Below is a small trained network, with its code and all its weights. Each question gives an input and a class and asks what happens when units are switched off, that is, made to give their printed mean instead of their output.

import numpy as np


def w(rows, s, z=0):
    codes = np.array(rows[::2]) - 128.0
    scale = np.full(codes.shape[1], s)
    scale[-1] = z or s
    return codes * scale


def f(y):
    return np.maximum(y, 0)


def log_softmax(a):
    a = a - a.max(-1, keepdims=True)
    return a - np.log(np.exp(a).sum(-1, keepdims=True))


def net(x, mask):
    res = np.array(x, float).reshape(1, 6) / 4 @ E
    y = f(res @ A[0][:, :-1].T + A[0][:, -1])
    res = res + np.where(mask, y, B[0][:, -1]) @ B[0][:, :-1]
    return log_softmax(res[-1] @ U[:, :-1].T + U[:, -1])


A, B = {}, {}
E = w([
[114,92,223,154,69,146],'x0',
[129,122,118,129,120,129],'x1',
[59,128,138,231,130,87],'x2',
[138,116,124,138,128,135],'x3',
[134,129,135,134,135,132],'x4',
[128,252,124,159,98,194],'x5',
],0.015)
A[0] = w([
[205,136,163,33,37,71,254],'N0',
[156,83,91,25,215,94,231],'N1',
[119,160,5,198,191,21,197],'N2',
[178,118,179,62,110,173,184],'N3',
[207,184,152,83,118,188,121],'N4',
[213,164,61,64,210,186,198],'N5',
[112,176,217,96,56,130,144],'N6',
[77,215,136,130,121,212,224],'N7',
[88,1,231,103,117,109,213],'N8',
[153,126,205,74,96,187,139],'N9',
],0.0099,0.0047)
B[0] = w([
[132,55,91,187,87,163,213],'N0',
[200,137,254,115,83,140,232],'N1',
[145,189,139,106,169,100,229],'N2',
[147,112,73,129,100,135,199],'N3',
[93,98,105,131,142,132,197],'N4',
[78,145,127,99,86,182,218],'N5',
[132,115,117,165,101,121,189],'N6',
[94,153,136,147,107,162,225],'N7',
[129,76,141,97,136,97,254],'N8',
[126,91,102,176,132,133,191],'N9',
],0.015,0.016)
U = w([
[173,130,236,187,86,157,255],'0',
[208,22,87,124,146,116,35],'1',
[55,125,113,45,130,202,77],'2',
[145,93,28,211,140,145,16],'3',
[180,133,155,78,254,32,149],'4',
[29,14,139,97,228,69,144],'5',
[125,213,65,154,207,147,92],'6',
],0.0087,0.0046)

Each question gives the input, the list of numbers given to net, and the class t.
The units are the neurons (one row each of A and B). Each row of codes is followed by its name. A weight is (code - 128) times the scale printed after its matrix; where a second scale follows, it is the last column's (A, B and U).
mask holds one flag per neuron, in row order. A switched-off neuron (its flag False) gives its mean, the last column of its row in B, instead of its output. The means were averaged over made-up inputs and are rounded, as every weight is.
A unit's drop is (log p(t) with every unit on - log p(t) with that unit switched off) / (log p(t) with every unit on - log p(t) with every unit switched off).
The circuit of an input: a set's keep is (log p(t) with only the set's units on - log p(t) with every unit switched off) / (log p(t) with every unit on - log p(t) with every unit switched off). Starting from all 10 units, units are removed one at a time, each time the one whose removal leaves the highest keep (on an exact tie, the one counted first), for as long as the keep stays at least 0.8.
circuit, biggest first: the units of the circuit, biggest drop first
unit that matters most: the unit with the biggest drop
k most important neurons: the k neurons with the biggest drops, biggest first
drop when u is switched off: that unit's drop, to one decimal
input [-6,0,6,-7,-2,0], class 4: circuit, biggest first : N2
input [8,6,0,-7,4,4], class 3: circuit, biggest first : N1, N9
input [-1,0,-2,1,-7,1], class 2: 3 most important neurons : N1, N5, N6
input [1,-2,1,5,-4,-3], class 5: circuit, biggest first : N1, N8
input [-4,8,2,3,7,-4], class 4: circuit, biggest first : N2, N0
input [8,-7,1,-5,-1,-7], class 5: 2 most important neurons : N8, N1
input [1,-7,0,5,2,6], class 3: 2 most important neurons : N1, N2
input [-7,4,0,-6,-1,-4], class 0: 3 most important neurons : N1, N5, N8
input [-7,-8,8,-2,-1,3], class 6: 2 most important neurons : N8, N1
input [0,5,-5,-5,-7,8], class 2: 2 most important neurons : N5, N7
input [-8,1,-2,5,-2,1], class 2: 3 most important neurons : N5, N6, N0
input [3,-2,-8,-5,2,-3], class 1: 2 most important neurons : N3, N0
input [-7,8,2,6,2,-6], class 4: 3 most important neurons : N2, N0, N7
input [7,-5,-4,-4,-2,0], class 1: unit that matters most : N8
input [-6,0,7,-5,4,-5], class 4: drop when N0 is switched off : 0.0
input [7,-1,6,3,-6,0], class 5: drop when N1 is switched off : 0.6
input [-4,-8,-8,2,3,-7], class 0: drop when N1 is switched off : 1.7
input [-2,-2,-6,2,5,3], class 2: 2 most important neurons : N5, N4
